Each row has a name. Each piece below is followed by the name of the row it came from, unless a question asks for something else. Each question is about the rows just above it. Places in a row count from 0.

k_422: [-4.28 -8.82 -2.78 -3.84  5.48 -5.30  5.43  7.65 -1.04  8.53  6.65 -2.94]
k_112: [-7.95 -1.55  6.22 -5.20  5.27  8.73 -8.92  0.80  0.18  6.63 -2.43  5.43]
k_520: [ 8.48  2.75  2.85  5.69  4.34 -0.78  2.67 -5.40 -7.58  8.94  7.27  2.41]
k_181: [ 0.47  6.20  6.70 -3.94  5.13 -7.78 -7.10  4.20  9.03 -8.10 -1.91 -5.19]
k_649: [ 4.47  1.46  5.99  2.48 -3.52 -5.17  6.43 -8.55  6.14  1.64 -1.46  0.08]
k_895: [-2.80  6.15  6.91 -6.50  5.12 -7.93  8.08  7.30 -6.57 -2.43  2.67 -1.52]
k_213: [-5.94  6.19  6.74 -3.13  3.83 -2.49 -5.31  1.46 -8.12  0.46  8.80 -1.99]
k_617: [-5.09 -0.18 -1.16  7.02  1.38 -5.57 -2.95 -1.43 -7.36  4.11 -6.43 -8.56]
k_718: [-3.69  8.72 -6.50 -2.58  6.88  6.90 -2.75  7.68 -5.55 -7.54  2.29  3.18]
k_688: [-3.56 -6.94  7.02 -6.14 -3.61 -8.56 -6.39  0.57 -1.05  9.04  3.64 -3.93]
k_568: [ 5.95 -3.66  2.98 -5.90 -3.89 -8.56 -6.40  0.57  4.83  6.43 -0.50  2.97]
Go on from [-8.56 -6.40  0.57] to the end of its row. | [ 4.83  6.43 -0.50  2.97]
Row and place of [-2.94] in the named rows: | k_422, 11
Row and place of [-5.31] in the named rows: | k_213, 6
Where in the named rows is [-2.78]? | k_422, 2

k_181: [ 4.82 -0.16 -2.08  1.31  0.45 -6.23 -2.08 -0.89 -0.37]
k_422: [-0.17  2.98  2.52 -0.01 -1.32 -1.90 -0.01 -3.26 -0.58]
k_112: [ 1.46 -1.43 -2.26  1.25 -1.98 -2.21 -1.07 -1.95 -3.55]
k_520: [ 4.81  1.03 -2.08  1.31  0.45 -6.23 -2.08  0.51 -2.68]
k_617: [-1.30 -0.30  0.48  0.28  2.70  6.37  1.19  1.41  0.90]
k_718: [-0.34  1.74  1.66 -1.17 -0.60  1.02  0.34 -0.88 -0.37]
k_885: [ 4.81 -0.16 -2.08  1.31 -0.60  1.01  0.34 -0.88 -0.37]
k_895: [ 0.44  1.35  1.24 -0.69  1.20 -0.98  1.02  0.77 -0.34]
k_688: [-0.22 -3.71  1.52  2.61 -1.99 -2.21 -0.88 -4.76  2.09]
Go on from [-1.98 -2.21 -1.07] to the end of its row. | [-1.95 -3.55]
Row and place of [0.90] in the named rows: | k_617, 8
Go on from [-1.98 -2.21] to the end of its row. | [-1.07 -1.95 -3.55]
Go on from [ 1.52  2.61 -1.99 -2.21] to the end of its row. | [-0.88 -4.76  2.09]
[-0.98] is at row and place | k_895, 5
Where in the named rows is [0.48]? | k_617, 2

k_895: [-2.23  3.61  0.63  2.03  1.34  7.00  0.43  3.12  4.19  1.23 -2.34 -4.80
  2.45  2.59 -1.03  1.18  4.09 -0.31 -4.18  0.23  3.96  1.07]
k_520: [-2.21  3.44  0.48  2.06  1.21  6.99  0.51  2.83  4.30  1.23 -2.35 -4.77
  2.41  2.68 -1.14  0.97  4.28 -0.31 -4.18  0.28  3.85  1.18]
k_688: [-2.19  3.41  0.62  2.23  1.18  7.03  0.60  2.75  4.42  1.02 -2.32 -4.77
  2.44  2.46 -1.31  0.90  4.29 -0.37 -4.16  0.20  4.11  1.21]
k_649: [-2.46  4.88  0.61  0.73  2.34  6.82 -0.69  5.43  2.75  2.62 -2.46 -4.98
  2.52  3.52  0.78  2.93  2.90  0.08 -4.31  0.42  2.89  0.23]
k_181: [-2.21  3.91  1.20  2.27  1.53  7.10  0.43  3.55  4.18  0.85 -2.26 -4.87
  2.59  1.97 -1.11  1.45  3.73 -0.41 -4.15 -0.01  4.64  0.91]
k_718: [-2.43  4.83  0.70  0.87  2.29  6.85 -0.60  5.31  2.86  2.45 -2.44 -4.98
  2.53  3.35  0.62  2.84  2.94  0.04 -4.30  0.37  3.08  0.27]
k_112: [-2.21  3.52  0.62  2.12  1.26  7.01  0.51  2.95  4.29  1.14 -2.33 -4.79
  2.44  2.54 -1.15  1.05  4.18 -0.34 -4.17  0.29  3.85  1.18]
k_422: [-2.21  3.52  0.61  2.12  2.39  6.90 -0.60  5.53  2.86  2.25 -2.39 -5.02
  2.60  3.02  0.58  2.98  2.75 -0.02 -4.28  0.24  3.45  0.19]
k_568: [-2.48  4.93  0.44  0.52  2.39  6.77 -0.81  5.54  2.61  2.87 -2.49 -4.98
  2.48  3.79  0.99  3.04  2.88  0.15 -4.34  0.51  2.59  0.19]
k_617: [-2.48  4.82  0.35  0.54  2.32  7.07  0.42  5.37  2.67  2.87 -2.50 -4.96
  2.46  3.84  0.92  2.92  2.99  0.15 -4.34  0.53  2.53  0.25]
k_213: [-2.40  5.05  1.32  1.23  2.42  6.96 -0.52  5.60  2.96  1.93 -2.34 -5.04
  2.67  2.61  0.39  2.99  2.65 -0.11 -4.25  0.09  3.90  0.16]
k_885: [-2.21  3.84  1.07  2.22  1.49  7.07  0.43  3.46  4.18  0.94 -2.28 -4.86
  2.55  2.11 -1.09  1.39  3.81 -0.39 -4.15  0.04  4.48  0.95]
Go on from [ 0.94 -2.28 -4.86] to the end of its row. | [ 2.55  2.11 -1.09  1.39  3.81 -0.39 -4.15  0.04  4.48  0.95]
Go on from [-2.21  3.52  0.62  2.12] to the end of its row. | [ 1.26  7.01  0.51  2.95  4.29  1.14 -2.33 -4.79  2.44  2.54 -1.15  1.05
  4.18 -0.34 -4.17  0.29  3.85  1.18]
Where in the named rows is [2.65]? | k_213, 16
Go on from [7.07 0.43] to the end of its row. | [ 3.46  4.18  0.94 -2.28 -4.86  2.55  2.11 -1.09  1.39  3.81 -0.39 -4.15
  0.04  4.48  0.95]

k_895: [1.36 0.59 3.34 3.71 2.68 3.03 3.08 2.78 2.79 3.33]
k_688: [5.01 3.75 2.59 1.82 2.87 1.38 2.41 3.93 2.78 2.80]
k_617: [3.23 4.24 3.23 3.14 2.68 3.02 3.08 2.78 3.67 3.15]
k_520: [ 3.23  4.24  3.23  3.14  2.68  3.02  3.08  2.78 -1.57 -4.69]
k_213: [-4.68 -7.71 -0.48  2.07  0.71  4.56  0.60 -4.05 -3.00 -3.26]
Where in the named rows is [2.80]? | k_688, 9
Row and place of [2.79] in the named rows: | k_895, 8
Row and place of [-4.69] in the named rows: | k_520, 9
[0.60] is at row and place | k_213, 6
Go on from [5.01 3.75] to the end of its row. | [2.59 1.82 2.87 1.38 2.41 3.93 2.78 2.80]

k_422: [-2.10  2.91 -2.15 -3.46 -2.41 -3.40 -0.34 -2.50 -1.04  4.31 -1.11  0.28
 -1.77  0.24 -1.05  2.55  1.36 -0.70 -2.52 -1.09  3.00  2.69 -0.29  1.80
  1.94 -0.52  3.17 -0.90  3.33  1.16 -0.10 -7.82 -3.34  0.64 -1.72  6.09]
k_649: [-0.26 -3.58 -1.68 -0.31 -1.61 -0.11  1.36 -1.17  1.35  1.16  3.23 -0.86
 -2.37 -2.99 -6.98  2.80 -0.73  2.99 -3.93 -3.94 -1.18 -0.12 -2.97 -1.22
  1.21 -1.42 -0.38  3.62  0.90 -1.59  3.25  0.11 -4.39 -2.61  0.83  4.43]
k_885: [ 1.60 -1.03 -1.44  1.71 -3.96  0.39  4.09 -0.74 -1.24  2.89  0.36  1.87
 -0.92 -2.53 -5.06  1.86 -5.11  2.33 -4.80 -3.84 -4.58  1.55  2.95  0.58
  1.98  0.91 -2.06  2.15  1.64 -1.61 -0.48  2.23 -2.52 -1.12  0.19 -1.10]
k_718: [-1.62 -3.80 -2.10 -7.44 -0.04  0.90 -2.71 -2.22  1.19  1.91 -0.67  0.61
  1.44  4.03 -2.24 -0.79 -1.22  0.04 -0.15 -0.09 -2.88  1.60  4.19  3.65
 -3.40 -2.47 -4.06  4.14  0.70  3.91  2.53 -0.21 -2.52 -1.12  0.19 -1.09]
k_112: [-0.56 -1.87 -2.52 -5.31 -2.19  0.25  0.54 -1.67 -0.52  3.92 -1.66  1.71
  1.03  2.52 -2.36  0.16 -3.84  0.22 -2.10 -1.27 -4.56  0.45  6.37  4.13
 -1.38 -1.66 -3.80  3.29  1.84  2.69  0.35 -0.31 -2.98 -1.10  2.82 -2.39]
k_520: [-0.43  2.47 -1.64  1.24 -3.36 -2.37  2.70 -0.86  0.55  3.68  0.53  0.57
 -2.90 -3.38 -4.28  3.49 -0.45  1.26 -4.12 -3.35  1.61  2.24 -2.02 -0.40
  3.86 -0.73  3.36 -0.73  2.93 -1.80 -0.52 -5.06 -3.45 -0.25 -1.17  5.66]
k_568: [ 0.22  5.65  1.45  1.83  0.70 -0.83  0.30  5.16 -2.22  0.12 -3.37  0.63
  0.98  1.43  7.72 -1.34  1.08 -2.66  2.65  3.10  2.54 -0.81  1.63  0.69
  0.89  3.39  2.74 -5.11 -0.38  0.52 -4.13 -3.07  3.83  3.07 -2.99 -1.85]
k_213: [-2.78  1.43 -2.25 -6.33 -1.82 -2.73 -2.26 -2.76  0.28  3.60 -1.32 -1.73
 -0.67  2.26  0.31  1.38  2.21 -1.28 -0.58 -0.13  2.66  2.23  0.50  2.78
 -0.32  0.56  1.88  0.11  2.38  2.88  0.92 -7.47 -3.08  0.64 -1.16  5.29]
k_181: [-2.58  0.40 -1.65 -4.08 -1.71 -2.76 -2.12 -3.98  0.95  1.94  0.70 -1.36
 -1.76  0.14 -1.67  2.17  3.47 -0.52 -0.83 -0.72  3.57  0.76 -3.30  0.55
  0.38 -0.01  2.92  0.40  1.65  1.12  2.13 -6.64 -3.07  0.05 -3.33  7.43]
k_895: [ 1.29 -1.06  1.91  0.96  1.58  2.70 -0.85  2.27  0.22 -3.12 -1.18  0.47
  2.85  2.46  4.01 -0.80 -1.22 -1.00  3.53  3.11 -2.43 -2.30  3.13  0.40
 -2.64  2.13 -3.19 -0.35 -2.65  0.85 -1.16  5.64  3.99  0.64  1.08 -7.14]
k_688: [-1.25 -5.37 -1.02 -6.31  1.47  1.50 -3.62 -5.08  7.42 -0.76  0.55 -0.87
  1.77  3.68 -0.80 -1.61  0.03 -0.08  1.04  0.61 -2.61 -0.07  2.14  2.16
 -4.45 -3.24 -4.56  4.55 -0.22  3.27  3.48  2.55 -1.31 -1.43 -0.75 -1.68]
After [ 3.86 -0.73  3.36], its row goes on with | [-0.73  2.93 -1.80 -0.52 -5.06 -3.45 -0.25 -1.17  5.66]
The rest of the row after [-0.79 -1.22]: | [ 0.04 -0.15 -0.09 -2.88  1.60  4.19  3.65 -3.40 -2.47 -4.06  4.14  0.70
  3.91  2.53 -0.21 -2.52 -1.12  0.19 -1.09]
The rest of the row after [ 0.04 -0.15 -0.09]: | [-2.88  1.60  4.19  3.65 -3.40 -2.47 -4.06  4.14  0.70  3.91  2.53 -0.21
 -2.52 -1.12  0.19 -1.09]
Go on from [-0.21 -2.52 -1.12] to the end of its row. | [ 0.19 -1.09]
Where in the named rows is [-1.82]? | k_213, 4
[7.43] is at row and place | k_181, 35
[-1.72] is at row and place | k_422, 34

k_617: [-3.96  1.87  4.84  0.49  1.96  1.03 -2.66  6.20 -6.11  0.30  6.58]
k_422: [-3.68 -2.03  0.25  0.99  1.77  3.92 -5.60  6.59 -4.40  3.99  4.02]
k_213: [-3.28 -0.48  0.73  0.49  1.95  1.03 -2.66  5.38 -4.02  0.93  1.11]
k_112: [-1.16  2.50  5.72  1.08  2.40 -0.65 -0.06  4.09 -7.20  5.87  0.88]
k_885: [-2.75 -3.88  4.68  1.12  1.61 -0.09 -5.71  5.33 -6.87  3.10  4.95]
k_181: [-3.07  3.14  1.79  3.96  1.63  1.26 -6.13  3.46 -5.47  1.50  4.23]
k_649: [-5.63  3.46  0.64  3.91  0.10  1.17 -4.44  8.19 -1.58  3.61  1.52]
k_568: [-3.07  0.65  2.40  1.69  0.31  2.09 -2.55  6.94 -5.32  1.42  2.49]
k_688: [-1.34  1.35  0.76  1.13  0.10  2.35 -3.09  5.16 -6.21  1.81  0.71]
k_520: [-2.40  0.68  2.43  1.67 -0.18 -0.63 -2.37  4.54 -6.63  0.49  1.03]
[-4.44] is at row and place | k_649, 6
[6.59] is at row and place | k_422, 7
The rest of the row after [ 0.49  1.95  1.03 -2.66]: | [ 5.38 -4.02  0.93  1.11]

k_213: [-3.06 -2.58 -2.12 -0.45 -6.13 -4.35  0.13  4.43 -3.95 -6.12  1.46]
k_718: [-1.46 -1.20 -1.00 -0.22 -3.16 -2.08  0.02  2.01 -1.71 -2.97  0.80]
k_649: [-1.18 -1.01 -0.83 -0.18 -7.16 -4.69  0.07  1.05 -0.96 -2.32  0.50]
k_568: [-3.69 -3.03 -2.52 -0.55 -8.00 -5.27  0.06  5.10 -4.37 -7.51  2.00]
k_520: [-3.29 -2.71 -2.25 -0.49 -7.15 -4.69  0.07  4.59 -3.97 -6.66  1.73]
k_112: [-3.29 -2.71 -2.25 -0.49 -7.15 -4.69  0.07  1.05 -0.96 -1.40  0.31]
k_885: [ 3.57  2.98  2.46  0.53  7.82  5.08 -0.12 -5.10  4.51  7.16 -1.76]
k_688: [-2.54 -2.07 -1.00 -0.23 -3.16 -3.63  0.02  3.46 -2.93 -5.19  1.43]
k_181: [-3.33 -2.71 -2.25 -0.48 -7.15 -4.77  0.02  4.51 -3.79 -6.83  1.91]
Go on from [-3.63  0.02] to the end of its row. | [ 3.46 -2.93 -5.19  1.43]
[-6.12] is at row and place | k_213, 9
The rest of the row after [-7.15 -4.69  0.07  1.05 -0.96]: | [-1.40  0.31]
After [-3.79 -6.83], its row goes on with | [1.91]
Go on from [-1.00 -0.22 -3.16] to the end of its row. | [-2.08  0.02  2.01 -1.71 -2.97  0.80]

k_181: [-0.90 -0.73  0.99 -0.69 -2.53  0.38 -4.55 -3.19  3.31]
k_568: [-1.13  1.87  1.88  1.30  2.40 -1.60 -3.20 -2.83 -4.88]
k_112: [ 0.93 -1.23 -1.04  1.36  2.84  1.16 -1.84 -1.83  3.20]
k_422: [ 2.02  3.26  1.10  2.23  0.84 -0.57  7.10  0.33 -0.32]
k_649: [-1.71 -1.64  1.96 -2.00  2.84  1.17 -1.84  3.61  3.58]
k_718: [ 1.41 -3.02 -3.24  0.01 -1.02  5.56 -1.96  2.71 -1.48]
k_895: [ 2.01  3.26  1.10  1.31  4.99 -3.71 -3.04  0.63  0.79]
k_617: [-2.64 -0.24 -3.62  0.27 -1.08  1.56 -1.65  2.57  2.31]
k_885: [-0.92  2.16  3.09  6.87 -0.99  0.01  0.02  0.23  1.27]
k_688: [-3.61 -0.89 -2.70  5.36 -0.83  0.09 -0.41 -3.48  1.32]
k_520: [ 0.17 -0.60 -3.85 -1.98 -2.44  0.56 -1.42  3.27 -4.23]
The rest of the row after [ 2.84  1.16 -1.84]: | [-1.83  3.20]
After [2.01 3.26 1.10], its row goes on with | [ 1.31  4.99 -3.71 -3.04  0.63  0.79]
[2.16] is at row and place | k_885, 1
Where in the named rows is [1.17]? | k_649, 5

